Here is a tiny trained network, its code and every weight. The questions are about switching its units off for an input and a class, where a switched-off unit gives its printed mean instead of its output.

import numpy as np


def w(rows, s, z=0):
    codes = np.array(rows[::2]) - 128.0
    scale = np.full(codes.shape[1], s)
    scale[-1] = z or s
    return codes * scale


def norm(h):
    return h / np.sqrt((h * h).mean(-1, keepdims=True) + 1e-5)


def f(y):
    return np.maximum(y, 0)


def log_softmax(a):
    a = a - a.max(-1, keepdims=True)
    return a - np.log(np.exp(a).sum(-1, keepdims=True))


def net(x, mask):
    res = np.array(x, float).reshape(1, 5) / 4 @ E
    u = 0
    for l in range(4):
        y = f(norm(res) @ A[l][:, :-1].T + A[l][:, -1])
        res = res + np.where(mask[u : u + 4], y, B[l][:, -1]) @ B[l][:, :-1]
        u += 4
    return log_softmax(norm(res)[-1] @ U[:, :-1].T + U[:, -1])


A, B = {}, {}
E = w([
[146,62,172,45,106,54,152],'x0',
[149,175,141,136,146,91,157],'x1',
[108,107,2,73,169,112,143],'x2',
[127,116,124,90,239,71,103],'x3',
[130,196,89,129,76,73,91],'x4',
],0.0089)
A[0] = w([
[82,124,124,37,196,112,123,237],'0.n1',
[99,134,171,72,65,188,107,14],'0.n2',
[54,175,196,131,239,181,105,48],'0.n3',
[161,126,2,70,141,175,154,2],'0.n4',
],0.0076,0.001)
B[0] = w([
[156,101,207,122,120,152,60,255],'0.n1',
[172,108,127,47,32,160,93,182],'0.n2',
[83,119,177,234,153,128,201,228],'0.n3',
[2,181,157,177,124,139,82,236],'0.n4',
],0.0092,0.0047)
A[1] = w([
[167,70,205,63,150,178,137,157],'1.n1',
[49,214,30,130,143,63,215,253],'1.n2',
[153,255,144,176,170,108,99,33],'1.n3',
[233,158,106,152,10,109,79,57],'1.n4',
],0.0078,0.0023)
B[1] = w([
[110,134,62,111,158,53,210,254],'1.n1',
[58,113,209,155,76,162,85,239],'1.n2',
[173,99,139,121,81,63,174,225],'1.n3',
[177,172,213,8,89,141,151,244],'1.n4',
],0.012,0.0044)
A[2] = w([
[170,185,101,149,122,209,63,2],'2.n1',
[122,48,162,117,179,25,3,74],'2.n2',
[37,103,107,132,51,216,168,128],'2.n3',
[183,151,69,158,141,111,125,65],'2.n4',
],0.0069,0.0025)
B[2] = w([
[172,124,110,124,152,135,176,142],'2.n1',
[154,65,133,174,156,126,254,253],'2.n2',
[210,180,41,93,79,243,112,249],'2.n3',
[170,65,127,202,89,84,129,128],'2.n4',
],0.0083,0.0043)
A[3] = w([
[205,205,158,161,109,229,176,178],'3.n1',
[2,168,132,27,96,148,42,36],'3.n2',
[91,31,128,47,190,64,149,94],'3.n3',
[168,127,175,49,251,121,156,254],'3.n4',
],0.0071,0.00097)
B[3] = w([
[133,33,11,54,208,30,143,252],'3.n1',
[80,69,174,249,193,152,83,208],'3.n2',
[92,147,218,254,194,92,214,254],'3.n3',
[112,6,97,193,217,233,111,234],'3.n4',
],0.0075,0.0054)
U = w([
[132,207,80,86,193,46,55,1],'0',
[98,47,178,191,217,68,215,165],'1',
[177,166,201,13,40,93,169,152],'2',
[175,114,25,108,113,183,137,92],'3',
[4,163,144,168,109,166,34,191],'4',
],0.012,0.0059)

Each question gives the input, the list of numbers given to net, and the class t.
The units are the neurons (one row each of A and B). Each row of codes is followed by its name. A weight is (code - 128) times the scale printed after its matrix; where a second scale follows, it is the last column's (A, B and U).
mask holds one flag per neuron, layer by layer. A switched-off neuron (its flag False) gives its mean, the last column of its row in B, instead of its output. The means were averaged over made-up inputs and are rounded, as every weight is.
A unit's drop is (log p(t) with every unit on - log p(t) with that unit switched off) / (log p(t) with every unit on - log p(t) with every unit switched off).
The circuit of an input: a set's keep is (log p(t) with only the set's units on - log p(t) with every unit switched off) / (log p(t) with every unit on - log p(t) with every unit switched off). Starting from the 12 units with the biggest drops (on a tie, the unit counted first), units are removed one at a time, each time the one whose removal leaves the highest keep (on an exact tie, the one counted first), for as long as the keep stays at least 0.8.
circuit, biggest first: the units of the circuit, biggest drop first
k most important neurons: the k neurons with the biggest drops, biggest first
k most important neurons of layer l: the k neurons of layer l with the biggest drops, biggest first
drop when u is switched off: that unit's drop, to one decimal
input [-7,5,6,-2,0], class 4: circuit, biggest first	(1.n2)
input [5,7,-2,3,7], class 2: circuit, biggest first	(1.n4, 0.n3)
input [-2,-5,5,-6,-4], class 4: 3 most important neurons	(0.n4, 0.n1, 2.n2)
input [-7,-3,-4,-2,-4], class 3: circuit, biggest first	(2.n3, 3.n3, 3.n1)
input [0,2,1,-2,7], class 2: 3 most important neurons	(1.n4, 1.n3, 0.n4)
input [-3,-2,6,5,-3], class 4: circuit, biggest first	(0.n4, 1.n1)
input [-2,-4,-2,1,2], class 3: 2 most important neurons of layer 1	(1.n3, 1.n1)
input [-5,6,4,-5,-3], class 4: 2 most important neurons	(1.n2, 0.n4)
input [-6,-7,-1,-2,6], class 3: 2 most important neurons	(3.n1, 0.n1)
input [3,-1,-7,-7,-8], class 2: drop when 0.n2 is switched off	0.2
input [1,-8,7,-8,3], class 4: drop when 2.n3 is switched off	-0.1
input [-3,-6,1,-6,-2], class 3: drop when 3.n1 is switched off	0.1
